Below are the code and all the weights of a small trained network. Each question names an input and a class and asks about switching units off, where a switched-off unit gives its printed mean instead of its output.

import numpy as np


def w(rows, s, z=0):
    codes = np.array(rows[::2]) - 128.0
    scale = np.full(codes.shape[1], s)
    scale[-1] = z or s
    return codes * scale


def norm(h):
    return h / np.sqrt((h * h).mean(-1, keepdims=True) + 1e-5)


def f(y):
    return np.maximum(y, 0)


def log_softmax(a):
    a = a - a.max(-1, keepdims=True)
    return a - np.log(np.exp(a).sum(-1, keepdims=True))


def net(x, mask):
    res = np.array(x, float).reshape(1, 5) / 4 @ E
    u = 0
    for l in range(2):
        y = f(norm(res) @ A[l][:, :-1].T + A[l][:, -1])
        res = res + np.where(mask[u : u + 6], y, B[l][:, -1]) @ B[l][:, :-1]
        u += 6
    return log_softmax(norm(res)[-1] @ U[:, :-1].T + U[:, -1])


A, B = {}, {}
E = w([
[230,147,167,3,122,64],'x0',
[119,32,169,46,162,194],'x1',
[114,195,160,97,249,200],'x2',
[56,155,215,52,82,174],'x3',
[86,137,13,118,124,33],'x4',
],0.005)
A[0] = w([
[17,25,187,128,141,51,204],'L0N1',
[227,56,158,126,140,127,95],'L0N2',
[187,151,193,131,189,254,7],'L0N3',
[237,111,55,197,157,106,127],'L0N4',
[83,55,209,137,152,154,20],'L0N5',
[124,192,32,166,155,124,82],'L0N6',
],0.0063,0.0018)
B[0] = w([
[138,168,72,137,53,143,219],'L0N1',
[229,169,147,88,112,130,205],'L0N2',
[75,136,209,146,173,123,254],'L0N3',
[140,254,63,223,152,101,249],'L0N4',
[101,113,83,110,191,197,191],'L0N5',
[151,90,63,192,104,61,215],'L0N6',
],0.008,0.0037)
A[1] = w([
[156,45,160,56,162,157,184],'L1N1',
[154,168,144,152,78,143,169],'L1N2',
[149,193,65,77,130,35,253],'L1N3',
[126,104,251,152,151,151,96],'L1N4',
[54,84,94,132,141,182,64],'L1N5',
[131,97,57,141,134,230,162],'L1N6',
],0.011,0.0033)
B[1] = w([
[74,156,73,237,150,141,180],'L1N1',
[231,6,123,58,108,151,180],'L1N2',
[90,72,177,114,178,170,255],'L1N3',
[116,201,208,232,114,199,191],'L1N4',
[142,187,173,2,52,87,164],'L1N5',
[113,240,125,72,128,47,174],'L1N6',
],0.0079,0.0095)
U = w([
[141,126,81,211,165,70,213],'0',
[81,206,141,73,73,122,144],'1',
[252,94,149,126,191,122,78],'2',
[135,42,127,90,49,128,60],'3',
[104,197,214,187,161,193,158],'4',
[183,75,212,99,76,153,113],'5',
[71,87,148,97,228,122,107],'6',
[77,83,106,150,67,58,3],'7',
],0.017,0.0054)

Each question gives the input, the list of numbers given to net, and the class t.
The units are the neurons (one row each of A and B). Each row of codes is followed by its name. A weight is (code - 128) times the scale printed after its matrix; where a second scale follows, it is the last column's (A, B and U).
mask holds one flag per neuron, layer by layer. A switched-off neuron (its flag False) gives its mean, the last column of its row in B, instead of its output. The means were averaged over made-up inputs and are rounded, as every weight is.
A unit's drop is (log p(t) with every unit on - log p(t) with that unit switched off) / (log p(t) with every unit on - log p(t) with every unit switched off).
The circuit of an input: a set's keep is (log p(t) with only the set's units on - log p(t) with every unit switched off) / (log p(t) with every unit on - log p(t) with every unit switched off). Starting from all 12 units, units are removed one at a time, each time the one whose removal leaves the highest keep (on an exact tie, the one counted first), for as long as the keep stays at least 0.8.
units of the circuit, in order: the units of the circuit, biggest drop first
k most important neurons: the k neurons with the biggest drops, biggest first
k most important neurons of layer l: the k neurons of layer l with the biggest drops, biggest first
drop of u: that unit's drop, to one decimal
input [6,5,-5,3,-5], class 4: most important neuron : (L1N1)
input [2,5,-6,7,0], class 3: units of the circuit, in order : (L0N1; L1N4)
input [-7,-8,-1,4,-4], class 5: 3 most important neurons of layer 0 : (L0N4; L0N3; L0N5)
input [-6,-6,8,-5,-3], class 0: units of the circuit, in order : (L0N6; L1N4)
input [5,-1,8,-3,2], class 6: units of the circuit, in order : (L1N4; L1N3)
input [7,-1,-2,8,-5], class 4: units of the circuit, in order : (L1N4; L1N1)
input [6,-5,5,1,0], class 6: units of the circuit, in order : (L1N3; L1N4)
input [-6,6,-8,-2,-7], class 1: 2 most important neurons of layer 0 : (L0N5; L0N1)
input [5,-5,-7,-1,0], class 3: 4 most important neurons of layer 1 : (L1N4; L1N2; L1N6; L1N1)
input [8,3,2,-3,2], class 6: 2 most important neurons of layer 0 : (L0N1; L0N6)
input [-2,3,-5,8,-5], class 1: units of the circuit, in order : (L0N5; L1N5; L1N6)
input [1,-1,2,-3,1], class 0: 2 most important neurons : (L0N4; L0N6)
input [-7,-3,-2,3,8], class 7: 2 most important neurons of layer 0 : (L0N4; L0N6)
input [-1,4,-2,-4,-1], class 2: units of the circuit, in order : (L0N2)
input [5,7,3,6,4], class 4: 2 most important neurons of layer 1 : (L1N1; L1N2)
input [4,0,-7,4,1], class 3: 2 most important neurons of layer 0 : (L0N3; L0N4)
input [-6,5,-6,8,-5], class 1: 2 most important neurons of layer 1 : (L1N5; L1N6)
input [-6,-2,-2,1,6], class 7: 4 most important neurons : (L1N1; L1N4; L0N4; L0N2)
input [5,6,-8,6,2], class 3: 3 most important neurons of layer 1 : (L1N4; L1N1; L1N5)
input [2,-8,8,-2,2], class 0: units of the circuit, in order : (L0N6)
input [6,-3,1,7,4], class 6: 2 most important neurons of layer 0 : (L0N1; L0N2)
input [8,-2,8,-5,6], class 6: 3 most important neurons of layer 1 : (L1N3; L1N2; L1N4)
input [-1,0,-7,7,2], class 3: drop of L1N4 : 0.1
